Here is a tiny trained network, its code and every weight. The questions are about switching its units off for an input and a class, where a switched-off unit gives its printed mean instead of its output.

import numpy as np


def w(rows, s, z=0):
    codes = np.array(rows[::2]) - 128.0
    scale = np.full(codes.shape[1], s)
    scale[-1] = z or s
    return codes * scale


def norm(h):
    return h / np.sqrt((h * h).mean(-1, keepdims=True) + 1e-5)


def f(y):
    return np.maximum(y, 0)


def log_softmax(a):
    a = a - a.max(-1, keepdims=True)
    return a - np.log(np.exp(a).sum(-1, keepdims=True))


def net(x, mask):
    res = np.array(x, float).reshape(1, 5) / 4 @ E
    u = 0
    for l in range(3):
        y = f(norm(res) @ A[l][:, :-1].T + A[l][:, -1])
        res = res + np.where(mask[u : u + 12], y, B[l][:, -1]) @ B[l][:, :-1]
        u += 12
    return log_softmax(norm(res)[-1] @ U[:, :-1].T + U[:, -1])


A, B = {}, {}
E = w([
[129,126,130,129],'x0',
[149,230,135,207],'x1',
[120,140,119,120],'x2',
[249,188,232,52],'x3',
[213,45,3,170],'x4',
],0.0041)
A[0] = w([
[198,124,67,151,63],'0.n1',
[9,144,122,145,130],'0.n2',
[192,100,166,79,104],'0.n3',
[90,112,124,131,124],'0.n4',
[126,130,130,126,86],'0.n5',
[168,126,91,120,106],'0.n6',
[211,133,93,98,5],'0.n7',
[133,159,123,159,147],'0.n8',
[142,138,118,110,131],'0.n9',
[160,158,112,168,165],'0.n10',
[136,104,87,147,85],'0.n11',
[147,100,76,105,29],'0.n12',
],0.013,0.0029)
B[0] = w([
[17,186,111,149,211],'0.n1',
[131,90,167,143,253],'0.n2',
[58,181,118,114,225],'0.n3',
[158,111,98,185,175],'0.n4',
[139,153,114,123,128],'0.n5',
[127,93,131,167,178],'0.n6',
[139,1,222,165,192],'0.n7',
[116,181,141,190,164],'0.n8',
[123,91,197,129,148],'0.n9',
[120,164,152,156,181],'0.n10',
[152,170,71,102,182],'0.n11',
[175,128,109,95,181],'0.n12',
],0.0087,0.0062)
A[1] = w([
[120,30,196,238,183],'1.n1',
[24,23,118,151,151],'1.n2',
[88,18,172,33,211],'1.n3',
[132,124,35,81,16],'1.n4',
[168,217,168,228,160],'1.n5',
[120,156,131,2,15],'1.n6',
[128,35,112,107,165],'1.n7',
[181,83,74,157,35],'1.n8',
[134,154,26,91,94],'1.n9',
[149,73,107,99,254],'1.n10',
[219,86,80,205,88],'1.n11',
[103,4,119,112,127],'1.n12',
],0.0094,0.0027)
B[1] = w([
[97,205,158,190,255],'1.n1',
[197,156,177,89,247],'1.n2',
[51,255,75,139,222],'1.n3',
[187,88,231,155,147],'1.n4',
[167,54,123,134,197],'1.n5',
[9,95,192,87,150],'1.n6',
[205,134,58,179,182],'1.n7',
[77,78,64,67,147],'1.n8',
[164,122,209,120,153],'1.n9',
[161,208,160,204,166],'1.n10',
[93,136,148,163,156],'1.n11',
[177,195,110,95,204],'1.n12',
],0.0068,0.0094)
A[2] = w([
[122,86,194,135,159],'2.n1',
[66,143,187,173,55],'2.n2',
[175,176,194,98,238],'2.n3',
[178,113,176,139,243],'2.n4',
[71,99,78,161,255],'2.n5',
[241,124,131,123,116],'2.n6',
[105,62,143,194,208],'2.n7',
[144,133,199,142,158],'2.n8',
[130,164,107,93,105],'2.n9',
[198,143,146,185,240],'2.n10',
[84,104,140,79,174],'2.n11',
[182,67,5,87,185],'2.n12',
],0.012,0.0011)
B[2] = w([
[130,89,146,128,162],'2.n1',
[140,89,113,119,247],'2.n2',
[138,134,10,120,231],'2.n3',
[137,75,163,73,175],'2.n4',
[163,146,1,60,153],'2.n5',
[190,116,165,30,171],'2.n6',
[74,87,154,145,178],'2.n7',
[226,127,127,144,204],'2.n8',
[172,141,178,205,155],'2.n9',
[92,79,133,57,254],'2.n10',
[74,71,127,98,147],'2.n11',
[159,100,196,91,152],'2.n12',
],0.0084,0.0081)
U = w([
[153,215,113,149,182],'0',
[202,77,142,50,206],'1',
[137,37,210,207,135],'2',
[61,68,21,179,4],'3',
[3,141,163,60,46],'4',
],0.022,0.0039)

Each question gives the input, the list of numbers given to net, and the class t.
The units are the neurons (one row each of A and B). Each row of codes is followed by its name. A weight is (code - 128) times the scale printed after its matrix; where a second scale follows, it is the last column's (A, B and U).
mask holds one flag per neuron, layer by layer. A switched-off neuron (its flag False) gives its mean, the last column of its row in B, instead of its output. The means were averaged over made-up inputs and are rounded, as every weight is.
A unit's drop is (log p(t) with every unit on - log p(t) with that unit switched off) / (log p(t) with every unit on - log p(t) with every unit switched off).
most important unit: the unit with the biggest drop
k most important neurons: the k neurons with the biggest drops, biggest first
k most important neurons of layer l: the k neurons of layer l with the biggest drops, biggest first
drop of u: that unit's drop, to one decimal
input [0,6,-7,0,5], class 3: most important unit => 0.n1
input [-4,0,0,7,-3], class 4: 3 most important neurons of layer 1 => 1.n6; 1.n2; 1.n7
input [2,6,-4,7,3], class 2: 2 most important neurons => 0.n7; 1.n2
input [5,7,-7,1,-3], class 1: 3 most important neurons => 0.n1; 1.n3; 0.n7
input [4,0,-5,-3,-5], class 0: 3 most important neurons => 1.n1; 0.n2; 0.n10
input [-2,1,-8,1,5], class 2: 2 most important neurons => 0.n7; 1.n3
input [7,-5,0,1,7], class 0: 2 most important neurons => 0.n7; 1.n3
input [-3,4,7,7,1], class 2: 4 most important neurons of layer 0 => 0.n7; 0.n11; 0.n12; 0.n9
input [-8,7,-1,8,2], class 2: 3 most important neurons => 0.n7; 1.n2; 1.n12
input [8,0,7,8,-6], class 4: 2 most important neurons => 1.n6; 1.n2
input [-3,1,-5,4,-2], class 1: 2 most important neurons => 1.n3; 0.n1
input [7,0,-5,-2,2], class 1: 2 most important neurons of layer 1 => 1.n3; 1.n9
input [2,3,-4,8,-7], class 1: 2 most important neurons of layer 1 => 1.n3; 1.n1
input [0,4,2,0,-7], class 2: most important unit => 1.n2
input [-1,-8,-1,8,0], class 4: 2 most important neurons => 0.n3; 1.n6
input [2,4,-7,-8,-2], class 2: 2 most important neurons => 0.n2; 1.n3
input [2,1,1,6,1], class 2: 2 most important neurons of layer 0 => 0.n7; 0.n10
input [-2,1,2,3,-4], class 1: 3 most important neurons => 1.n3; 0.n1; 2.n8
input [-4,0,2,6,-5], class 4: 2 most important neurons of layer 0 => 0.n3; 0.n4
input [3,-2,0,8,-2], class 4: most important unit => 0.n3
input [0,6,6,7,-8], class 1: drop of 0.n1 => 0.2
input [5,0,-1,3,-1], class 4: drop of 0.n3 => 0.4
input [8,3,-7,8,-3], class 1: drop of 1.n3 => 0.4
input [-6,-6,7,-8,0], class 0: drop of 1.n5 => 0.2
